Below are the code and all the weights of a small trained network. Each question names an input and a class and asks about switching units off, where a switched-off unit gives its printed mean instead of its output.

import numpy as np


def w(rows, s, z=0):
    codes = np.array(rows[::2]) - 128.0
    scale = np.full(codes.shape[1], s)
    scale[-1] = z or s
    return codes * scale


def f(y):
    return np.maximum(y, 0)


def log_softmax(a):
    a = a - a.max(-1, keepdims=True)
    return a - np.log(np.exp(a).sum(-1, keepdims=True))


def net(x, mask):
    res = np.array(x, float).reshape(1, 4) / 4 @ E
    y = f(res @ A[0][:, :-1].T + A[0][:, -1])
    res = res + np.where(mask, y, B[0][:, -1]) @ B[0][:, :-1]
    return log_softmax(res[-1] @ U[:, :-1].T + U[:, -1])


A, B = {}, {}
E = w([
[95,81,231,156,191,134,148,150,126,107,33,77],'x0',
[171,124,93,134,204,170,174,51,175,180,149,88],'x1',
[136,70,99,126,84,201,141,89,45,89,152,69],'x2',
[137,83,60,51,126,131,156,90,81,209,5,149],'x3',
],0.014)
A[0] = w([
[191,48,77,128,119,209,80,105,48,72,102,110,37],'neuron 1',
[69,179,177,119,87,128,71,193,98,151,130,96,22],'neuron 2',
[69,139,148,130,22,115,80,191,135,125,117,139,16],'neuron 3',
[97,162,118,117,160,63,89,163,255,172,75,187,69],'neuron 4',
[74,76,144,35,104,93,26,169,79,165,94,144,127],'neuron 5',
[92,83,156,124,71,228,124,88,83,70,165,65,1],'neuron 6',
[157,181,127,136,211,185,186,71,185,196,132,91,14],'neuron 7',
[172,128,56,59,70,134,70,117,158,172,148,148,162],'neuron 8',
[93,54,169,106,186,136,165,125,119,134,49,106,13],'neuron 9',
[81,161,219,215,119,144,97,155,135,76,250,99,101],'neuron 10',
[99,104,216,142,223,95,135,170,76,99,80,41,5],'neuron 11',
],0.0082,0.0019)
B[0] = w([
[45,142,175,155,95,170,150,196,98,148,93,111,210],'neuron 1',
[238,132,90,168,133,145,134,170,95,148,79,96,176],'neuron 2',
[205,216,101,174,123,114,98,86,104,49,125,37,188],'neuron 3',
[18,189,188,122,85,228,219,201,89,248,140,127,213],'neuron 4',
[241,147,56,127,102,165,68,110,115,116,18,100,192],'neuron 5',
[68,161,150,185,17,216,109,201,89,108,102,155,207],'neuron 6',
[209,196,109,253,198,151,104,68,75,93,114,93,212],'neuron 7',
[151,81,139,100,109,18,46,133,152,194,158,204,200],'neuron 8',
[161,69,105,67,44,59,74,102,140,155,168,176,202],'neuron 9',
[136,59,147,92,199,166,85,77,156,156,66,255,249],'neuron 10',
[102,151,127,132,94,74,68,79,177,139,249,116,213],'neuron 11',
],0.0077,0.018)
U = w([
[35,177,178,162,63,192,177,195,116,154,124,130,104],'0',
[214,179,107,227,131,123,115,104,119,76,91,75,147],'1',
[106,102,139,94,51,47,54,113,143,123,255,161,133],'2',
[111,38,142,70,171,158,103,84,120,136,14,197,176],'3',
[77,121,105,146,137,106,119,115,116,96,83,166,253],'4',
[135,124,124,83,133,100,170,130,132,50,153,102,37],'5',
],0.0092,0.0036)

Each question gives the input, the list of numbers given to net, and the class t.
The units are the neurons (one row each of A and B). Each row of codes is followed by its name. A weight is (code - 128) times the scale printed after its matrix; where a second scale follows, it is the last column's (A, B and U).
mask holds one flag per neuron, in row order. A switched-off neuron (its flag False) gives its mean, the last column of its row in B, instead of its output. The means were averaged over made-up inputs and are rounded, as every weight is.
A unit's drop is (log p(t) with every unit on - log p(t) with that unit switched off) / (log p(t) with every unit on - log p(t) with every unit switched off).
The circuit of an input: a set's keep is (log p(t) with only the set's units on - log p(t) with every unit switched off) / (log p(t) with every unit on - log p(t) with every unit switched off). Starting from all 11 units, units are removed one at a time, each time the one whose removal leaves the highest keep (on an exact tie, the one counted first), for as long as the keep stays at least 0.8.
circuit, biggest first: the units of the circuit, biggest drop first
unit that matters most: the unit with the biggest drop
k most important neurons: the k neurons with the biggest drops, biggest first
drop when u is switched off: that unit's drop, to one decimal
input [0,-2,1,-5], class 3: 2 most important neurons => neuron 10; neuron 7
input [7,3,-7,4], class 0: unit that matters most => neuron 4
input [6,3,4,-6], class 2: 2 most important neurons => neuron 11; neuron 4
input [-4,-3,-1,-5], class 3: 4 most important neurons => neuron 10; neuron 11; neuron 7; neuron 9
input [8,-8,2,-2], class 1: 2 most important neurons => neuron 2; neuron 3
input [7,-8,-6,6], class 1: 4 most important neurons => neuron 5; neuron 3; neuron 10; neuron 2
input [2,-4,0,-4], class 1: 2 most important neurons => neuron 3; neuron 2
input [7,-3,-2,7], class 2: circuit, biggest first => neuron 11; neuron 9
input [4,-3,0,0], class 2: 2 most important neurons => neuron 7; neuron 11
input [2,-7,-6,-6], class 1: 3 most important neurons => neuron 3; neuron 2; neuron 1
input [5,5,3,4], class 1: 4 most important neurons => neuron 7; neuron 10; neuron 8; neuron 4
input [6,-2,-7,5], class 0: 3 most important neurons => neuron 4; neuron 10; neuron 8
input [-1,6,8,8], class 0: 3 most important neurons => neuron 1; neuron 10; neuron 6
input [8,6,6,-6], class 2: circuit, biggest first => neuron 11
input [7,6,-6,4], class 2: circuit, biggest first => neuron 9; neuron 11
input [-4,1,-1,3], class 2: drop when neuron 10 is switched off => 2.1
input [4,8,5,1], class 1: drop when neuron 4 is switched off => 0.5
input [-1,-3,-3,-5], class 3: drop when neuron 10 is switched off => 0.9
